Below are the code and all the weights of a small trained network. Each question names an input and a target symbol and asks about switching units off, where a switched-off unit gives its printed mean instead of its output.

import numpy as np


def w(rows, s, z=0):
    codes = np.array(rows[::2]) - 128.0
    scale = np.full(codes.shape[1], s)
    scale[-1] = z or s
    return codes * scale


def norm(h):
    return h / np.sqrt((h * h).mean(-1, keepdims=True) + 1e-5)


def f(y):
    return y / 2 * (1 + np.tanh(0.7978845608 * (y + 0.044715 * y**3)))


def softmax(a):
    e = np.exp(a - a.max(-1, keepdims=True))
    return e / e.sum(-1, keepdims=True)


def log_softmax(a):
    a = a - a.max(-1, keepdims=True)
    return a - np.log(np.exp(a).sum(-1, keepdims=True))


def net(x, mask):
    ids = ['αλμπστψω'.index(c) for c in x.split()]
    T = len(ids)
    res = E[ids] + P[:T]
    u = 0
    for l in range(2):
        r = norm(res)
        for j in range(2):
            rows = slice(2 * j, 2 * j + 2)
            q, k, v = (r @ M[l][rows].T for M in (Q, K, V))
            z = softmax(np.where(np.tri(T) > 0, q @ k.T / 2**0.5, -1e9)) @ v
            o = O[l][rows]
            res = res + np.where(mask[u + j], z, o[:, -1]) @ o[:, :-1]
        u += 2
        y = f(norm(res) @ A[l][:, :-1].T + A[l][:, -1])
        res = res + np.where(mask[u : u + 16], y, B[l][:, -1]) @ B[l][:, :-1]
        u += 16
    return log_softmax(norm(res)[-1] @ U[:, :-1].T + U[:, -1])


Q, K, V, O, A, B = {}, {}, {}, {}, {}, {}
E = w([
[107,162,191],'α',
[123,115,6],'λ',
[119,122,6],'μ',
[39,182,29],'π',
[68,71,145],'σ',
[94,79,113],'τ',
[228,44,12],'ψ',
[184,91,97],'ω',
],0.013)
P = w([
[3,106,49],'0',
[43,97,52],'1',
[65,92,68],'2',
[96,83,81],'3',
[120,87,95],'4',
[144,87,112],'5',
[167,88,123],'6',
[190,89,142],'7',
[192,122,137],'8',
],0.0066)
Q[0] = w([
[74,153,175],'L0H1',
[66,62,166],'L0H1',
[168,189,210],'L0H2',
[227,229,253],'L0H2',
],0.011)
K[0] = w([
[54,87,197],'L0H1',
[7,53,130],'L0H1',
[106,242,76],'L0H2',
[66,158,69],'L0H2',
],0.011)
V[0] = w([
[185,247,130],'L0H1',
[120,239,52],'L0H1',
[149,197,236],'L0H2',
[201,253,123],'L0H2',
],0.0061)
O[0] = w([
[110,43,46,48],'L0H1',
[164,125,38,146],'L0H1',
[125,179,111,2],'L0H2',
[59,71,2,22],'L0H2',
],0.01,0.0067)
A[0] = w([
[149,158,114,111],'L0N1',
[135,180,143,62],'L0N2',
[41,182,75,38],'L0N3',
[206,164,98,130],'L0N4',
[119,168,150,66],'L0N5',
[123,133,134,53],'L0N6',
[157,47,49,128],'L0N7',
[91,49,118,74],'L0N8',
[38,89,88,2],'L0N9',
[91,69,163,190],'L0N10',
[226,231,146,103],'L0N11',
[36,105,149,188],'L0N12',
[4,176,130,16],'L0N13',
[107,81,170,182],'L0N14',
[176,127,109,124],'L0N15',
[78,197,153,107],'L0N16',
],0.012,0.0038)
B[0] = w([
[120,148,179,136],'L0N1',
[140,103,153,133],'L0N2',
[155,61,167,184],'L0N3',
[73,161,210,214],'L0N4',
[152,74,84,134],'L0N5',
[136,154,85,103],'L0N6',
[111,53,205,253],'L0N7',
[111,62,77,113],'L0N8',
[197,41,145,135],'L0N9',
[22,58,101,173],'L0N10',
[113,71,254,253],'L0N11',
[80,57,137,168],'L0N12',
[103,140,243,172],'L0N13',
[78,82,66,189],'L0N14',
[14,159,127,175],'L0N15',
[127,69,142,186],'L0N16',
],0.0051,0.0043)
Q[1] = w([
[178,188,42],'L1H1',
[187,68,252],'L1H1',
[127,198,158],'L1H2',
[215,173,45],'L1H2',
],0.014)
K[1] = w([
[64,173,99],'L1H1',
[248,107,223],'L1H1',
[124,191,69],'L1H2',
[76,153,85],'L1H2',
],0.013)
V[1] = w([
[1,96,191],'L1H1',
[252,157,42],'L1H1',
[79,97,52],'L1H2',
[238,117,176],'L1H2',
],0.0097)
O[1] = w([
[210,184,75,230],'L1H1',
[70,73,156,2],'L1H1',
[134,182,171,80],'L1H2',
[244,2,57,167],'L1H2',
],0.0082,0.0081)
A[1] = w([
[42,128,102,119],'L1N1',
[141,98,162,116],'L1N2',
[182,94,139,122],'L1N3',
[115,118,89,116],'L1N4',
[179,125,124,125],'L1N5',
[142,172,161,108],'L1N6',
[117,97,136,135],'L1N7',
[138,217,127,128],'L1N8',
[77,215,74,1],'L1N9',
[63,87,172,131],'L1N10',
[125,47,83,107],'L1N11',
[175,134,147,84],'L1N12',
[136,182,64,152],'L1N13',
[119,79,82,130],'L1N14',
[77,155,253,131],'L1N15',
[65,239,116,47],'L1N16',
],0.015,0.0076)
B[1] = w([
[46,223,123,135],'L1N1',
[165,116,112,171],'L1N2',
[149,185,88,254],'L1N3',
[120,124,176,119],'L1N4',
[116,189,74,219],'L1N5',
[87,130,199,155],'L1N6',
[117,94,104,141],'L1N7',
[62,50,148,180],'L1N8',
[198,167,2,139],'L1N9',
[98,147,63,136],'L1N10',
[172,45,144,185],'L1N11',
[124,184,134,180],'L1N12',
[103,60,80,159],'L1N13',
[102,56,187,155],'L1N14',
[198,60,120,170],'L1N15',
[108,200,16,153],'L1N16',
],0.0082,0.0072)
U = w([
[93,151,39,178],'α',
[75,128,129,254],'λ',
[158,164,148,61],'μ',
[197,113,57,30],'π',
[134,132,254,90],'σ',
[103,159,185,247],'τ',
[77,65,156,175],'ψ',
[133,24,131,87],'ω',
],0.016,0.0054)

Each question gives the input, a string of symbols that net reads in full, and the target symbol t.
The units are the heads (2 rows each of Q, K, V and O) and the neurons (one row each of A and B). Each row of codes is followed by its name. A weight is (code - 128) times the scale printed after its matrix; where a second scale follows, it is the last column's (O, A, B and U).
mask holds one flag per unit, layer by layer, with each layer's heads first. A switched-off unit (its flag False) gives its mean, the last column of its rows in O or B, instead of its output. The means were averaged over made-up inputs and are rounded, as every weight is.
A unit's drop is (log p(t) with every unit on - log p(t) with that unit switched off) / (log p(t) with every unit on - log p(t) with every unit switched off).
The circuit of an input: a set's keep is (log p(t) with only the set's units on - log p(t) with every unit switched off) / (log p(t) with every unit on - log p(t) with every unit switched off). Starting from the 12 units with the biggest drops (on a tie, the unit counted first), units are removed one at a time, each time the one whose removal leaves the highest keep (on an exact tie, the one counted first), for as long as the keep stays at least 0.8.
units of the circuit, in order: the units of the circuit, biggest drop first
top k neurons: the k neurons with the biggest drops, biggest first
k most important neurons of layer l: the k neurons of layer l with the biggest drops, biggest first
heads that matter: for each layer, one digit per head in row order, 1 if its drop is at least 0.15 and else 0, layers parted by /
input π ψ μ λ, target ω: units of the circuit, in order : [L1H1]
input ω τ π λ τ ψ α, target ω: heads that matter : 01 / 10
input ω σ λ π σ π α μ, target α: units of the circuit, in order : [L0H2 L1N11]
input α σ μ, target σ: units of the circuit, in order : [L0H2 L0N11]
input σ τ ω σ ψ α μ α μ, target α: 4 most important neurons of layer 0 : [L0N4 L0N15 L0N10 L0N7]
input μ ψ σ π π ψ σ α, target ω: units of the circuit, in order : [L1H1 L1N15]
input ω ψ τ τ ω π λ ψ σ, target ω: top 3 neurons : [L0N10 L0N14 L0N12]
input σ ω π, target π: heads that matter : 00 / 01
input σ μ μ, target σ: units of the circuit, in order : [L0N11 L0H2]
input π π μ λ, target α: 2 most important neurons of layer 0 : [L0N11 L0N3]
input α ω τ π α μ ω τ, target π: heads that matter : 01 / 01
input ψ τ π π ω π α, target π: heads that matter : 01 / 01
input λ τ λ, target τ: top 2 neurons : [L0N4 L0N11]
input α μ μ, target λ: heads that matter : 11 / 11
input π μ σ π, target σ: heads that matter : 01 / 00
input ψ π λ, target ω: top 2 neurons : [L0N7 L0N11]
input ψ τ τ ψ π μ, target ω: heads that matter : 01 / 10
input π π σ σ λ, target σ: units of the circuit, in order : [L0H2 L0N11]
input μ ω α, target π: heads that matter : 10 / 01
input π τ π, target τ: heads that matter : 01 / 10
input ω τ μ, target τ: 2 most important neurons of layer 0 : [L0N4 L0N10]
input λ α σ π μ α π π λ, target α: heads that matter : 01 / 01
input ψ ψ τ, target ψ: 2 most important neurons of layer 0 : [L0N10 L0N14]
input α σ λ, target σ: top 2 neurons : [L0N11 L0N4]
input μ α τ, target α: heads that matter : 00 / 10
input ψ λ ω σ, target π: most important neuron of layer 0 : [L0N12]
input ω μ ω π, target π: top 3 neurons : [L0N10 L0N14 L0N15]
input α μ σ, target σ: 2 most important neurons of layer 1 : [L1N8 L1N6]
input μ μ ψ μ, target ω: most important neuron of layer 0 : [L0N7]
